Below are the code and all the weights of a small trained network. Each question names an input and a target symbol and asks about switching units off, where a switched-off unit gives its printed mean instead of its output.

import numpy as np


def w(rows, s, z=0):
    codes = np.array(rows[::2]) - 128.0
    scale = np.full(codes.shape[1], s)
    scale[-1] = z or s
    return codes * scale


def f(y):
    return y / 2 * (1 + np.tanh(0.7978845608 * (y + 0.044715 * y**3)))


def softmax(a):
    e = np.exp(a - a.max(-1, keepdims=True))
    return e / e.sum(-1, keepdims=True)


def log_softmax(a):
    a = a - a.max(-1, keepdims=True)
    return a - np.log(np.exp(a).sum(-1, keepdims=True))


def net(x, mask):
    ids = ['ΔΘΞαγζφω'.index(c) for c in x.split()]
    T = len(ids)
    res = E[ids] + P[:T]
    r = res
    for j in range(3):
        rows = slice(4 * j, 4 * j + 4)
        q, k, v = (r @ M[0][rows].T for M in (Q, K, V))
        z = softmax(np.where(np.tri(T) > 0, q @ k.T / 4**0.5, -1e9)) @ v
        o = O[0][rows]
        res = res + np.where(mask[j], z, o[:, -1]) @ o[:, :-1]
    y = f(res @ A[0][:, :-1].T + A[0][:, -1])
    res = res + np.where(mask[3:7], y, B[0][:, -1]) @ B[0][:, :-1]
    return log_softmax(res[-1] @ U[:, :-1].T + U[:, -1])


Q, K, V, O, A, B = {}, {}, {}, {}, {}, {}
E = w([
[151,112,253,77,191],'Δ',
[108,146,138,48,134],'Θ',
[64,89,99,29,154],'Ξ',
[61,119,67,71,179],'α',
[210,75,170,194,125],'γ',
[179,214,122,139,114],'ζ',
[137,118,120,156,195],'φ',
[140,181,71,112,179],'ω',
],0.021)
P = w([
[200,123,3,169,24],'0',
[163,108,28,138,49],'1',
[162,128,70,142,95],'2',
[161,143,91,143,109],'3',
[165,140,119,176,130],'4',
[156,149,152,190,170],'5',
[143,140,155,163,166],'6',
[138,146,178,172,195],'7',
[151,168,190,189,199],'8',
],0.0051)
Q[0] = w([
[131,219,120,151,93],'head 1',
[104,103,191,116,109],'head 1',
[149,143,102,72,141],'head 1',
[156,180,134,54,111],'head 1',
[136,136,118,65,92],'head 2',
[90,113,126,183,51],'head 2',
[170,176,70,70,214],'head 2',
[171,9,166,158,166],'head 2',
[124,174,146,87,167],'head 3',
[192,80,166,121,133],'head 3',
[119,68,167,215,44],'head 3',
[115,103,169,136,34],'head 3',
],0.011)
K[0] = w([
[101,97,138,135,135],'head 1',
[105,165,72,161,174],'head 1',
[138,163,130,118,63],'head 1',
[88,84,108,195,85],'head 1',
[159,162,75,108,175],'head 2',
[114,84,78,86,29],'head 2',
[140,157,115,156,194],'head 2',
[173,146,185,135,77],'head 2',
[111,80,236,181,138],'head 3',
[80,108,126,60,88],'head 3',
[164,254,38,84,141],'head 3',
[150,212,73,151,125],'head 3',
],0.011)
V[0] = w([
[111,232,167,152,69],'head 1',
[80,124,175,80,59],'head 1',
[122,172,67,98,100],'head 1',
[99,169,139,176,153],'head 1',
[253,108,109,92,153],'head 2',
[111,171,150,71,138],'head 2',
[112,75,159,134,81],'head 2',
[110,76,168,173,103],'head 2',
[155,123,134,104,81],'head 3',
[136,149,139,83,129],'head 3',
[61,70,6,157,125],'head 3',
[215,47,108,123,139],'head 3',
],0.011)
O[0] = w([
[202,253,93,160,68,46],'head 1',
[171,232,148,33,109,51],'head 1',
[74,185,226,188,122,213],'head 1',
[139,130,49,133,212,94],'head 1',
[125,147,240,220,62,241],'head 2',
[101,132,112,42,1,167],'head 2',
[159,149,166,62,175,3],'head 2',
[216,109,153,33,167,3],'head 2',
[126,117,182,121,130,120],'head 3',
[79,150,185,165,30,171],'head 3',
[77,165,154,127,192,14],'head 3',
[157,74,194,170,147,225],'head 3',
],0.007,0.0057)
A[0] = w([
[23,52,90,78,84,250],'neuron 1',
[197,97,217,130,87,120],'neuron 2',
[173,133,228,149,213,4],'neuron 3',
[139,255,44,27,116,61],'neuron 4',
],0.0073,0.0039)
B[0] = w([
[181,141,139,73,134,250],'neuron 1',
[139,179,5,138,130,199],'neuron 2',
[105,71,127,53,90,171],'neuron 3',
[165,154,150,170,139,133],'neuron 4',
],0.011)
U = w([
[128,135,2,76,127,55],'Δ',
[203,164,184,116,118,228],'Θ',
[161,125,213,95,103,92],'Ξ',
[116,113,91,88,131,236],'α',
[180,73,92,114,84,86],'γ',
[149,162,98,157,129,53],'ζ',
[231,98,153,144,179,254],'φ',
[69,66,98,158,76,15],'ω',
],0.0094,0.0041)

Each question gives the input, a string of symbols that net reads in full, and the target symbol t.
The units are the heads (4 rows each of Q, K, V and O) and the neurons (one row each of A and B). Each row of codes is followed by its name. A weight is (code - 128) times the scale printed after its matrix; where a second scale follows, it is the last column's (O, A, B and U).
mask holds one flag per unit, heads first, then neurons. A switched-off unit (its flag False) gives its mean, the last column of its rows in O or B, instead of its output. The means were averaged over made-up inputs and are rounded, as every weight is.
A unit's drop is (log p(t) with every unit on - log p(t) with that unit switched off) / (log p(t) with every unit on - log p(t) with every unit switched off).
The circuit of an input: a set's keep is (log p(t) with only the set's units on - log p(t) with every unit switched off) / (log p(t) with every unit on - log p(t) with every unit switched off). Starting from all 7 units, units are removed one at a time, each time the one whose removal leaves the highest keep (on an exact tie, the one counted first), for as long as the keep stays at least 0.8.
units of the circuit, in order: the units of the circuit, biggest drop first
unit that matters most: the unit with the biggest drop
k most important neurons: the k neurons with the biggest drops, biggest first
which heads matter: for each layer, one digit per head in row order, 1 if its drop is at least 0.15 and else 0, layers parted by /
drop of u: that unit's drop, to one decimal
input α α Θ Θ, target Ξ: units of the circuit, in order : (neuron 2; head 1)
input Δ α ω α Θ ζ Δ φ, target γ: units of the circuit, in order : (head 3)
input α ω φ, target ω: units of the circuit, in order : (neuron 1; head 1)
input ω Δ ω, target γ: which heads matter : 101
input ω α α α ω ω, target ω: units of the circuit, in order : (head 2; head 1)
input φ γ ω Θ Θ Δ Θ Θ, target γ: which heads matter : 101
input Θ ζ φ Θ γ α α Ξ α, target φ: units of the circuit, in order : (head 3; neuron 2)
input Ξ φ Ξ, target Ξ: units of the circuit, in order : (neuron 2; neuron 1)
input ω ζ ζ, target ζ: which heads matter : 110
input α ζ Θ, target Θ: which heads matter : 101
input ω ω ζ, target ζ: 2 most important neurons : (neuron 3; neuron 1)
input ζ ω φ ω, target ζ: 2 most important neurons : (neuron 3; neuron 1)
input γ φ ω, target φ: 2 most important neurons : (neuron 2; neuron 3)
input φ ω γ Θ, target φ: unit that matters most : head 3
input ζ ζ ζ α α, target ζ: 2 most important neurons : (neuron 4; neuron 3)
input Δ ω φ γ Ξ Ξ, target φ: 2 most important neurons : (neuron 1; neuron 3)
input Θ Ξ α Ξ Θ, target Ξ: 2 most important neurons : (neuron 2; neuron 1)
input Θ γ α φ γ Θ, target φ: drop of neuron 3 : 0.0
input Θ Θ α Θ, target Θ: drop of head 2 : 0.1
input ω α ω Δ α α Δ Ξ, target γ: unit that matters most : head 3
input α α γ Δ Ξ Ξ Δ α Ξ, target γ: drop of head 3 : 1.1
input α α γ Ξ, target φ: drop of neuron 2 : 0.1
